[[140 134 153 141 139 133 132 116 113]
 [139 144 152 130 149 143 129 111 119]]
->
[[113 116 132 133 139 141 153 134 140]
 [119 111 129 143 149 130 152 144 139]]

[[110 122 103 124 111]
 [139 124 136 133 134]
 [116 115 104 122 115]]
->
[[111 124 103 122 110]
 [134 133 136 124 139]
 [115 122 104 115 116]]

[[110 116 116 135 118 129 130 132]
 [104 117 112 137 123 126 128 131]
 [109 119 128 137 114 138 130 137]
 [ 98 113 126 132 120 121 124 148]
 [106 117 116 136 116 138 121 140]
 [111 112 111 138 113 135 135 129]
 [107 132 117 123 140 141 139 117]]
->
[[132 130 129 118 135 116 116 110]
 [131 128 126 123 137 112 117 104]
 [137 130 138 114 137 128 119 109]
 [148 124 121 120 132 126 113  98]
 [140 121 138 116 136 116 117 106]
 [129 135 135 113 138 111 112 111]
 [117 139 141 140 123 117 132 107]]

[[134 123 125 120 145 127 131 126 129]
 [120 117 129 137 127 120 131 131 119]
 [127 130 118 116 152 121 124 145 139]
 [126 121 132 141 140 128 137 127 127]
 [115 141 122 131 130 129 111 138 148]
 [130 135 121 122 140 120 127 132 133]
 [122 122 132 144 136 124 136 129 126]
 [139 106 120 134 132 139 128 126 137]]
->
[[129 126 131 127 145 120 125 123 134]
 [119 131 131 120 127 137 129 117 120]
 [139 145 124 121 152 116 118 130 127]
 [127 127 137 128 140 141 132 121 126]
 [148 138 111 129 130 131 122 141 115]
 [133 132 127 120 140 122 121 135 130]
 [126 129 136 124 136 144 132 122 122]
 [137 126 128 139 132 134 120 106 139]]

[[116 148]
 [103 113]
 [116 146]
 [127 114]
 [106 129]
 [113 107]
 [113 125]
 [104 110]
 [109 131]
 [110 140]
 [115 152]]
->
[[148 116]
 [113 103]
 [146 116]
 [114 127]
 [129 106]
 [107 113]
 [125 113]
 [110 104]
 [131 109]
 [140 110]
 [152 115]]

[[133 132]
 [120 128]
 [150 107]
 [ 99 147]
 [111 152]]
->
[[132 133]
 [128 120]
 [107 150]
 [147  99]
 [152 111]]

[[117 124 114 136 126 133 125 138 151 137 125 114 131 123 130]
 [118 124 114 136 127 133 124 139 150 137 125 114 132 123 129]
 [128 148 134 118 135 124 140 123 113 139 129 130 124 142 126]
 [129 127 138 118 136 140 141 130 120 130 116 131 136 149 138]
 [136 137 141 129 131 120 126 129 118 135 135 144 107 128 119]]
->
[[130 123 131 114 125 137 151 138 125 133 126 136 114 124 117]
 [129 123 132 114 125 137 150 139 124 133 127 136 114 124 118]
 [126 142 124 130 129 139 113 123 140 124 135 118 134 148 128]
 [138 149 136 131 116 130 120 130 141 140 136 118 138 127 129]
 [119 128 107 144 135 135 118 129 126 120 131 129 141 137 136]]

[[146 112 122 153 127 103 146 123 132]
 [132 136 123 129 134 125 140 117 110]
 [146 136 127 115 145 132 116 136 115]
 [136 108 119 129 140 109 133 135 134]
 [136 102 112 142 139  99 125 122 134]
 [131 112 127 123 134 125 122 132 121]
 [121 125 123 127 132 138 111 143 146]
 [133 131 139 126 141 136 125 133 122]]
->
[[132 123 146 103 127 153 122 112 146]
 [110 117 140 125 134 129 123 136 132]
 [115 136 116 132 145 115 127 136 146]
 [134 135 133 109 140 129 119 108 136]
 [134 122 125  99 139 142 112 102 136]
 [121 132 122 125 134 123 127 112 131]
 [146 143 111 138 132 127 123 125 121]
 [122 133 125 136 141 126 139 131 133]]
---
[[111 121 128]
 [100 113 156]
 [103 154 101]
 [131 147 106]]
->
[[111 121]
 [100 113]
 [103 154]]

[[103 109 110]
 [124 125 142]
 [105 110 132]]
->
[[103 109]
 [124 125]
 [105 110]]

[[136 116 133]
 [101 150 122]
 [128 114 110]
 [125 141 136]]
->
[[136 116]
 [101 150]
 [128 114]]

[[134 124 113 144]
 [118 130 109 137]
 [147 114 111 108]
 [118 126 107 107]]
->
[[134 124]
 [118 130]
 [147 114]]

[[129 155 129]
 [128 106 128]
 [127 155 128]]
->
[[129 155]
 [128 106]
 [127 155]]

[[131 132]
 [107 110]
 [112 118]
 [140 137]
 [137 134]]
->
[[131 132]
 [107 110]
 [112 118]]

[[114 141]
 [108 152]
 [137 126]
 [125 114]
 [127 127]]
->
[[114 141]
 [108 152]
 [137 126]]
---
[[123 128 120 135 127]
 [153 132 126 114 129]
 [138 118 139 127 123]
 [126 135 123 126 129]
 [110 133 128 131 133]
 [109 127 135 132 133]]
->
[[133 132 135 127 109]
 [133 131 128 133 110]
 [129 126 123 135 126]
 [123 127 139 118 138]
 [129 114 126 132 153]
 [127 135 120 128 123]]

[[127 133 126 126 133 139 130 119]
 [138 131 137 121 124 116 138 131]
 [125 132 117 128 120 149 127 144]
 [135 132 128 130 126 132 123 131]
 [129 126 125 142 137 140 135 133]
 [122 123 130 136 132 113 122 129]
 [127 129 126 133 139 121 126 151]
 [133 133 139 126 121 106 119 120]
 [126 121 129 119 116 127 129 117]
 [131 129 127 137 132 107 140 119]
 [120 127 121 132 142 103 132 111]
 [131 128 129 145 127 133 129 128]]
->
[[128 129 133 127 145 129 128 131]
 [111 132 103 142 132 121 127 120]
 [119 140 107 132 137 127 129 131]
 [117 129 127 116 119 129 121 126]
 [120 119 106 121 126 139 133 133]
 [151 126 121 139 133 126 129 127]
 [129 122 113 132 136 130 123 122]
 [133 135 140 137 142 125 126 129]
 [131 123 132 126 130 128 132 135]
 [144 127 149 120 128 117 132 125]
 [131 138 116 124 121 137 131 138]
 [119 130 139 133 126 126 133 127]]

[[121 131 120 130 127 124 116 100 132 154]
 [124 137 142 123 132 122 114 145 137 100]
 [142 117 130 127 117 137 156 144 115 125]
 [117 140 134 126 141 120 107 136 141 106]
 [129 109 111 148 144 128 120 119 143 128]
 [139 121 139 120 101 129 134 116 121 149]
 [131 140 141 115 119 132 146 149 113 117]]
->
[[117 113 149 146 132 119 115 141 140 131]
 [149 121 116 134 129 101 120 139 121 139]
 [128 143 119 120 128 144 148 111 109 129]
 [106 141 136 107 120 141 126 134 140 117]
 [125 115 144 156 137 117 127 130 117 142]
 [100 137 145 114 122 132 123 142 137 124]
 [154 132 100 116 124 127 130 120 131 121]]

[[153 146 135 136]
 [144 148 147 147]
 [139 151 156 149]
 [152 148 144 143]
 [149 144 148 141]
 [147 148 153 146]]
->
[[146 153 148 147]
 [141 148 144 149]
 [143 144 148 152]
 [149 156 151 139]
 [147 147 148 144]
 [136 135 146 153]]

[[151 151  99 156 137]
 [153 122 139 132 149]
 [116 123 130 156 103]]
->
[[103 156 130 123 116]
 [149 132 139 122 153]
 [137 156  99 151 151]]

[[114 135]
 [126 102]
 [137 131]
 [124 128]
 [135 130]
 [130 139]
 [128 139]
 [150 129]
 [128 126]
 [128 111]]
->
[[111 128]
 [126 128]
 [129 150]
 [139 128]
 [139 130]
 [130 135]
 [128 124]
 [131 137]
 [102 126]
 [135 114]]

[[117 132 148 146]
 [138 131 124 145]
 [117 129 152 147]]
->
[[147 152 129 117]
 [145 124 131 138]
 [146 148 132 117]]
